Here is a tiny trained network, its code and every weight. The questions are about switching its units off for an input and a class, where a switched-off unit gives its printed mean instead of its output.

import numpy as np


def w(rows, s, z=0):
    codes = np.array(rows[::2]) - 128.0
    scale = np.full(codes.shape[1], s)
    scale[-1] = z or s
    return codes * scale


def norm(h):
    return h / np.sqrt((h * h).mean(-1, keepdims=True) + 1e-5)


def f(y):
    return y / 2 * (1 + np.tanh(0.7978845608 * (y + 0.044715 * y**3)))


def log_softmax(a):
    a = a - a.max(-1, keepdims=True)
    return a - np.log(np.exp(a).sum(-1, keepdims=True))


def net(x, mask):
    res = np.array(x, float).reshape(1, 3) / 4 @ E
    u = 0
    for l in range(2):
        y = f(norm(res) @ A[l][:, :-1].T + A[l][:, -1])
        res = res + np.where(mask[u : u + 9], y, B[l][:, -1]) @ B[l][:, :-1]
        u += 9
    return log_softmax(norm(res)[-1] @ U[:, :-1].T + U[:, -1])


A, B = {}, {}
E = w([
[52,107,105,231],'x0',
[31,3,5,14],'x1',
[146,232,11,149],'x2',
],0.0033)
A[0] = w([
[89,91,59,93,71],'L0N1',
[119,31,206,158,4],'L0N2',
[133,99,113,122,103],'L0N3',
[204,158,122,29,68],'L0N4',
[172,144,39,162,33],'L0N5',
[157,181,20,169,17],'L0N6',
[167,158,161,170,128],'L0N7',
[125,142,125,166,95],'L0N8',
[40,100,95,254,46],'L0N9',
],0.0082,0.0029)
B[0] = w([
[88,124,72,187,237],'L0N1',
[55,171,172,87,191],'L0N2',
[128,126,134,155,127],'L0N3',
[185,181,95,73,219],'L0N4',
[82,145,170,106,166],'L0N5',
[49,184,167,93,224],'L0N6',
[90,110,54,173,217],'L0N7',
[134,142,121,147,133],'L0N8',
[253,152,124,10,250],'L0N9',
],0.017,0.0025)
A[1] = w([
[211,139,153,75,69],'L1N1',
[161,143,172,183,51],'L1N2',
[126,163,137,206,137],'L1N3',
[177,199,196,218,137],'L1N4',
[120,156,89,115,135],'L1N5',
[145,33,255,101,6],'L1N6',
[52,182,226,88,80],'L1N7',
[151,151,179,146,79],'L1N8',
[57,150,212,108,143],'L1N9',
],0.012,0.002)
B[1] = w([
[231,73,108,70,225],'L1N1',
[84,89,73,97,131],'L1N2',
[203,93,99,195,166],'L1N3',
[4,89,123,40,194],'L1N4',
[149,81,245,150,186],'L1N5',
[31,244,138,62,154],'L1N6',
[107,208,195,209,253],'L1N7',
[98,122,69,61,131],'L1N8',
[164,173,157,186,219],'L1N9',
],0.015,0.0053)
U = w([
[57,244,233,156,221],'0',
[231,99,121,7,126],'1',
[18,2,68,182,111],'2',
[238,132,170,234,6],'3',
],0.0087,0.0021)

Each question gives the input, the list of numbers given to net, and the class t.
The units are the neurons (one row each of A and B). Each row of codes is followed by its name. A weight is (code - 128) times the scale printed after its matrix; where a second scale follows, it is the last column's (A, B and U).
mask holds one flag per neuron, layer by layer. A switched-off neuron (its flag False) gives its mean, the last column of its row in B, instead of its output. The means were averaged over made-up inputs and are rounded, as every weight is.
A unit's drop is (log p(t) with every unit on - log p(t) with that unit switched off) / (log p(t) with every unit on - log p(t) with every unit switched off).
The circuit of an input: a set's keep is (log p(t) with only the set's units on - log p(t) with every unit switched off) / (log p(t) with every unit on - log p(t) with every unit switched off). Starting from the 12 units with the biggest drops (on a tie, the unit counted first), units are removed one at a time, each time the one whose removal leaves the highest keep (on an exact tie, the one counted first), for as long as the keep stays at least 0.8.
units of the circuit, in order: the units of the circuit, biggest drop first
most important unit: the unit with the biggest drop
k most important neurons: the k neurons with the biggest drops, biggest first
top k neurons in layer l: the k neurons of layer l with the biggest drops, biggest first
drop when u is switched off: that unit's drop, to one decimal
input [0,6,3], class 2: most important unit	L1N7
input [-3,6,-4], class 2: units of the circuit, in order	[L0N9, L0N6]
input [1,2,2], class 3: 4 most important neurons	[L1N4, L0N4, L1N6, L1N9]
input [0,2,-2], class 3: 3 most important neurons	[L0N1, L0N9, L1N4]
input [-1,4,3], class 2: top 2 neurons in layer 0	[L0N1, L0N2]
input [8,-3,7], class 1: 4 most important neurons	[L0N9, L0N2, L1N1, L0N1]
input [-2,2,0], class 3: 4 most important neurons	[L0N9, L0N1, L1N4, L1N1]
input [2,-3,2], class 3: top 2 neurons in layer 0	[L0N7, L0N2]
input [6,-7,-5], class 2: top 2 neurons in layer 0	[L0N6, L0N7]
input [1,-2,-1], class 3: 3 most important neurons	[L0N7, L1N4, L0N1]
input [2,-3,-1], class 3: 2 most important neurons	[L0N7, L1N4]
input [7,-7,2], class 1: 2 most important neurons	[L0N9, L0N1]
input [5,-7,0], class 2: top 2 neurons in layer 0	[L0N7, L0N4]
input [-1,3,0], class 3: most important neuron	[L1N4]
input [7,0,-4], class 1: drop when L0N9 is switched off	1.1
input [-3,-6,-3], class 2: drop when L0N9 is switched off	0.4
input [6,5,1], class 1: drop when L0N9 is switched off	1.1
input [-5,-8,-6], class 2: drop when L1N7 is switched off	0.0
